Each row has a name. Each piece below is followed by the name of the row it came from, unless a question asks for something else. Each question is about the rows just above it.

[145 166 101 154 161 155 112 159 112] : q_348
[ 85 147 178 102  92 104  93 150  95] : q_816
[153 100  95 102 104  92 153 100 166] : q_937
Which row holds this, read backwards? [ 92 104 102]	q_937
Right after [154] comes	[161]
Among the named rows, does one hold [104  93 150] next to each other, in this order?	yes
Which row holds [145 166 101 154 161 155 112 159 112]?	q_348
Does one of the named rows hold [ 85 147 179] side by side, in this order?	no
[153  92] is which row, read backwards?	q_937
Among the named rows, does one hold [153 101  95 102] next to each other, in this order?	no

[145 111 114 152 151 119 113 162 140 127 144  96 114 181 155 140 120]  q_619
[ 93 155 123  86 113 121 163 145 108 109 161 174 172  89 139 158 143]  q_704
[145 147 164 141 126 159 140  94 142 157 106 153 133 106 106 111 144]  q_955
[ 97 156 126  90 115 124 164 145 111 112 160 174 171  91 139 157 144]  q_574
[ 94 154 122  88 115 121 163 147 109 109 161 172 171  92 140 158 143]  q_557
[100 155 128  94 116 126 161 141 113 115 156 172 168  92 136 153 144]  q_268
[153 111 120 160 152 125 110 153 145 134 134  94 109 182 149 133 120]  q_130
[ 95 154 124  89 114 122 162 144 110 110 159 172 170  91 138 156 143]  q_315
[153 111 121 160 152 125 110 152 145 135 134  95 109 181 149 133 120]  q_621
[173 125 165 175 140 162 112  88 158 133 134 182 134 109 149  94 132]  q_78
[133 149 182 109  94 134 134] is which row, read backwards?	q_130
Which row holds [144 111 106 106 133 153 106 157 142  94] read backwards?	q_955

[125 133 136 174  80  88 113 129 105 165  97 174 178 147 105 117 113 120] -> q_633
[135 166 135 174  68 106 113 108  99 142 108 135 107 129 133 104 112 118] -> q_6
[103 116  76 174 128 143 113 116 157 138 117 109 119 151 142 140 121 120] -> q_705
find: [125 133 136 174  80  88 113 129 105 165  97 174 178 147 105 117 113 120]	q_633
Does one of the named rows hold [113 108  99] side by side, in this order?	yes

[114 140 127 138 117 145 173 112 144] : q_70
[114 137 127 138 117 108 163 139 144] : q_294
[135 140 127 131 112 145 146 112 144] : q_636
[128 113 127 142 117 132 146  92 144] : q_599
[170 144 136 138 117 145 146 123 143] : q_781
Which row holds this, read backwards? [123 146]	q_781
Which row holds these entries in another order? [112 112 127 131 135 140 144 145 146]	q_636
find: [128 113 127 142 117 132 146  92 144]	q_599
Right after [170] comes	[144]
Which row holds this, read backwards? [144 139 163 108 117 138]	q_294
Where do [114 137 127 138 117 108 163 139 144] appear?	q_294

[157 156 155 123] -> q_951
[105  98 156  86] -> q_552
[154 160 150  83] -> q_165
[105 151 156 123] -> q_967
What comes right after [150] in the named rows?	[83]
Right after [155] comes	[123]
The entry that follows [151]:	[156]
Which row holds [123 156 151] read backwards?	q_967

[ 90  99 127 139 166  95 156 106 131  98 131 132 111 128  86 134 110 127
 120 110 147 103 100 116  92 165 116  93 173 127 131 112 159 113 182 146
 160 104 141 172  83  95 121 132 113 163 183 122 111 101 162 134  99 122
 120  95] = q_964
[147  86 117  95 134 166  99 172 101 106 110 160 122 100 162 127 132 163
  99 121 112  95  95 132  98 103 120 116  92 156 146 111 104 120 134 182
 141  90 139 113 131 131 127 159 165 128 113 127 183 173 111 122 131  93
 110  83] = q_894
[101 102 165 171 132  92 111 152 138 117 104 142 130 135 128  92 160 141
 125 121  89 115 120  81 128 171 101 136 124 133 137 131 106 157 137 121
 114 104 161 130 105 120 152 150  97  96 154 147  95  91 126 139 112 148
 154 124] = q_361
[ 96 111 115 128 165  85 136 127 136 100 116 139 117 132 100 111 136 135
 121 111 118 103 104  93 103 179 105 109 156 130 136 120 136 135 170 135
 141 104 159 159  84 101 137 143 100 133 181 135  99  89 150 139 100 136
 138 104] = q_979
[138 122 154 145 106 169 151  98 117 141 157 112 126 119 125 173  88 113
 132 136 177 142 136 184 126  77 161 118 136 122 116 123 158  92 121 138
 148 104  94 129 153 136 107 101 165 169 101 104 165 171 132 115 144 103
  96 130] = q_80
Which row holds this, read backwards? [132 171 165 104 101]	q_80
[ 96 111 115 128 165  85 136 127 136 100 116 139 117 132 100 111 136 135
 121 111 118 103 104  93 103 179 105 109 156 130 136 120 136 135 170 135
 141 104 159 159  84 101 137 143 100 133 181 135  99  89 150 139 100 136
 138 104] is in which row?	q_979
Put [ 95  90  99 127 139 166  95 156 106 131  98 131 132 111 128  86 134 110
 127 120 110 147 103 100 116  92 165 116  93 173 127 131 112 159 113 182
 146 160 104 141 172  83  95 121 132 113 163 183 122 111 101 162 134  99
 122 120] back in order: which row is it?	q_964
Does one of the named rows hold [ 89 115 120  81 128] side by side, in this order?	yes

[128 150 147 145 117 111 117 115 106 129 128 130 121 124 162 170 106 133
 131 141 105 132 140 109 149 139 127 141 122 137 147 131 148 143 145 162
 112 149 143 134 132 147 108 151 125 107] -> q_862
[140 135 135 148 116 122 113 115  89 136 116 118 120 113 139 147 106 132
 117 113 112 128 141 116 153 136 141 136 114 121 145 125 145 135 147 152
 108 145 139 133 130 148 113 133 125 124] -> q_108
[125 122 148 145 136 147 135 108 147 128 113 141 139 132 116 152 136 145
 115 116 135 153 116 133 114 113 140 113 106 135 120 148 135 125 112 118
 121 139 117 124 141 133 145 113  89 130] -> q_921
[140 114 141 130 116 136 135 118 125 108 139 133 124 113 153 128 121 152
 116 145 133 135 148 132 115 112 135 120 147 145 117 136 122 136 141 125
 106 139  89 113 113 147 113 148 116 145] -> q_476
[145 132 133 149 114 122 113 114  79 144 106 109 116 108  75 155  99 131
 113 100 115 126 144 114 153 132 148 135 110 114 150 123 153 135 148 153
 108 156 143 135 130 152 104 132 124 127] -> q_542
[150 148 112 131 127 127 119 117  89 142 105 111 115 106 130 149 107 130
 111 104 120 125 138 118 155 129 140 132 108 107 148 120 142 133 147 143
 111 145 138 132 129 142 105 125 125 132] -> q_988
[153 105 111 147 122 137 125 117  74 148  84 105 117  95 110 129 112 129
  92  78 132 121 138 122 152 119 161 124 101  90 147 115 141 126 142 122
 112 147 132 130 127 148 107 109 125 145] -> q_199
[136 143 141 149 115 118 116 112  86 135 118 122 117 115 152 172  99 133
 122 124 108 129 144 112 165 139 136 138 113 127 146 127 151 138 150 163
 108 156 142 135 131 153 107 138 124 117] -> q_406
[115 145 136 152 116] is which row, read backwards?	q_921
Put [ 89 104 105 105 106 107 107 108 111 111 111 112 115 117 118 119 120 120
 125 125 125 127 127 129 129 130 130 131 132 132 132 133 138 138 140 142
 142 142 143 145 147 148 148 149 150 155] back in order: which row is it?	q_988
[140 114 141 130 116 136 135 118 125 108 139 133 124 113 153 128 121 152
 116 145 133 135 148 132 115 112 135 120 147 145 117 136 122 136 141 125
 106 139  89 113 113 147 113 148 116 145] is in which row?	q_476
Right after [74] comes	[148]
Which row holds these entries in another order? [ 89 106 108 112 113 113 113 113 114 115 116 116 116 117 118 120 121 122
 124 125 125 128 130 132 133 133 135 135 135 135 136 136 139 139 140 141
 141 145 145 145 147 147 148 148 152 153]	q_921

[119 108 183 140 113 127 130 134 132 127 101 120 127 130] -> q_677
[134 127 127 183 127 119 140 108 130 101 119 113 130 132] -> q_799
[136 127 130 118 123 136 122 118 134 131 128 113 131 119] -> q_517
The entry that follows [120]:	[127]
Put [127 130 119 108 183 140 113 127 130 134 132 127 101 120] back in order: which row is it?	q_677

[124 132 129 127 129 124 132 133 133 127 126 122]  q_635
[120 136 141 134 139 111 140 138 125 134 133 119]  q_731
[134 121 122 127 122 138 121 123 128 127 127 134]  q_844
[106 154 160 141 157  88 163 158 112 142 145 109]  q_248
[131 123 124 128 124 133 123 125 129 127 127 131]  q_854
[125 132 132 129 131 124 132 134 125 129 132 126]  q_576
[110 150 158 139 154  91 158 152 114 142 142 111]  q_203
[160 156 107 153 108 159 143 156  88 141 115 141]  q_567
[121 139 139 130 157  88 140 139 120 130 135 125]  q_357
[100 161 175 148 172  70 175 164 105 152 151 102]  q_29
[107 153 159 141 156  88 160 156 115 142 143 108]  q_60
[130 126 122 125 122 134 123 125 136 124 123 127]  q_186
Is [141 134 139 111 141] printed in one of the named rows, side by side and in this order?	no
[154 139 158 150] is which row, read backwards?	q_203
Which row holds this, read backwards? [133 133]	q_635
[156 115 142 143 108 107 153 159 141 156  88 160] is which row reordered?	q_60
Does one of the named rows hold [124 132 134 125 129] side by side, in this order?	yes
Is [119 133 134] printed in one of the named rows, side by side and in this order?	no
Where do [106 154 160 141 157  88 163 158 112 142 145 109] appear?	q_248

[126 123 130 125 127 136 135 134 127 136 121 119 113 119 121  97 119 127
 129 133 126 132 129 105 130 125 122 126 131 115 125 131] = q_40
[128 124 131 133 115 139 128 154 125 123 132 133 136 126 135 146 124 117
 127 150 125 127 129 133 132 131 129 128 123 130 120 129] = q_560
[134 126 129 123 132 131 129 144 118 132 113 138 142 115 143 172 125 134
 127 131 135 132 124 127 122 117 125 126 126 127 116 137] = q_407
[123 126 127 123 126 134 130 131 118 129 130 116 140 113 111 115 111 107
 131 121 132 129 131 126 128 114 109 130 130 116 135 120] = q_181
[126 140 130 125 142 121 119 123 118 126 134 119 126 129 132 125 135 118
 130 122 127 118 127 138 117 130 140 130 126 115 119 127] = q_767
[127 131 118 129 122 130 126 120 130 111 116 126 123 132 140 116 111 107
 130 129 130 115 131 114 135 128 123 131 134 109 126 113] = q_511
[123 126 136 128 134 126 124 140 132 128 118 141 140 133 132 128 132 132
 132 129 134 142 127 131 116 135 133 127 136 129 136 131] = q_591
[130 121 116 133 130 127 126 106 136 129 127 144 151 130 153 161 136 142
 131 132 132 156 127 131 126 131 137 133 122 127 133 124] = q_97
Which row holds this, read backwards? [132 121 131 107 111 115 111 113]	q_181
Among the named rows, does one hold [131 126 128] next to each other, in this order?	yes
Which row holds [131 107 111] read backwards?	q_181
[113 126 109 134 131 123 128 135 114 131 115 130 129 130 107 111 116 140
 132 123 126 116 111 130 120 126 130 122 129 118 131 127] is which row reordered?	q_511
Which row holds [130 151 144 127] read backwards?	q_97
[120 126] is which row, read backwards?	q_511

[154 151 154 154 154 144 144 152 143  88 148 151 156 148 143  82 135 154
  82  92 151  89 115 153  88  85 119]  q_898
[111 111 111 112 112 115 116 112 126 139 114 112 110 114 116 139 119 109
 139 140 111 140 137 113 142 140 128]  q_991
[154 152 155 154 154 146 146 153 141  92 150 152 156 149 145  88 138 155
  88  95 152  93 115 153  91  89 124]  q_698
[153 146 154 152 124  88 155  88  91 145 154  92 153 115 152 156  95  93
 138 151 146 152 141 155 154 149  89]  q_488
Is [111 111] printed in one of the named rows, side by side and in this order?	yes
Among the named rows, does one hold [152 156] next to each other, in this order?	yes
find: [153 146 154 152 124  88 155  88  91 145 154  92 153 115 152 156  95  93
 138 151 146 152 141 155 154 149  89]	q_488
Among the named rows, does one hold [145  88 138 155  88] next to each other, in this order?	yes
Which row holds these entries in another order? [152 156 149 145  88 138 155  88  95 152  93 115 153  91  89 124 154 152
 155 154 154 146 146 153 141  92 150]	q_698

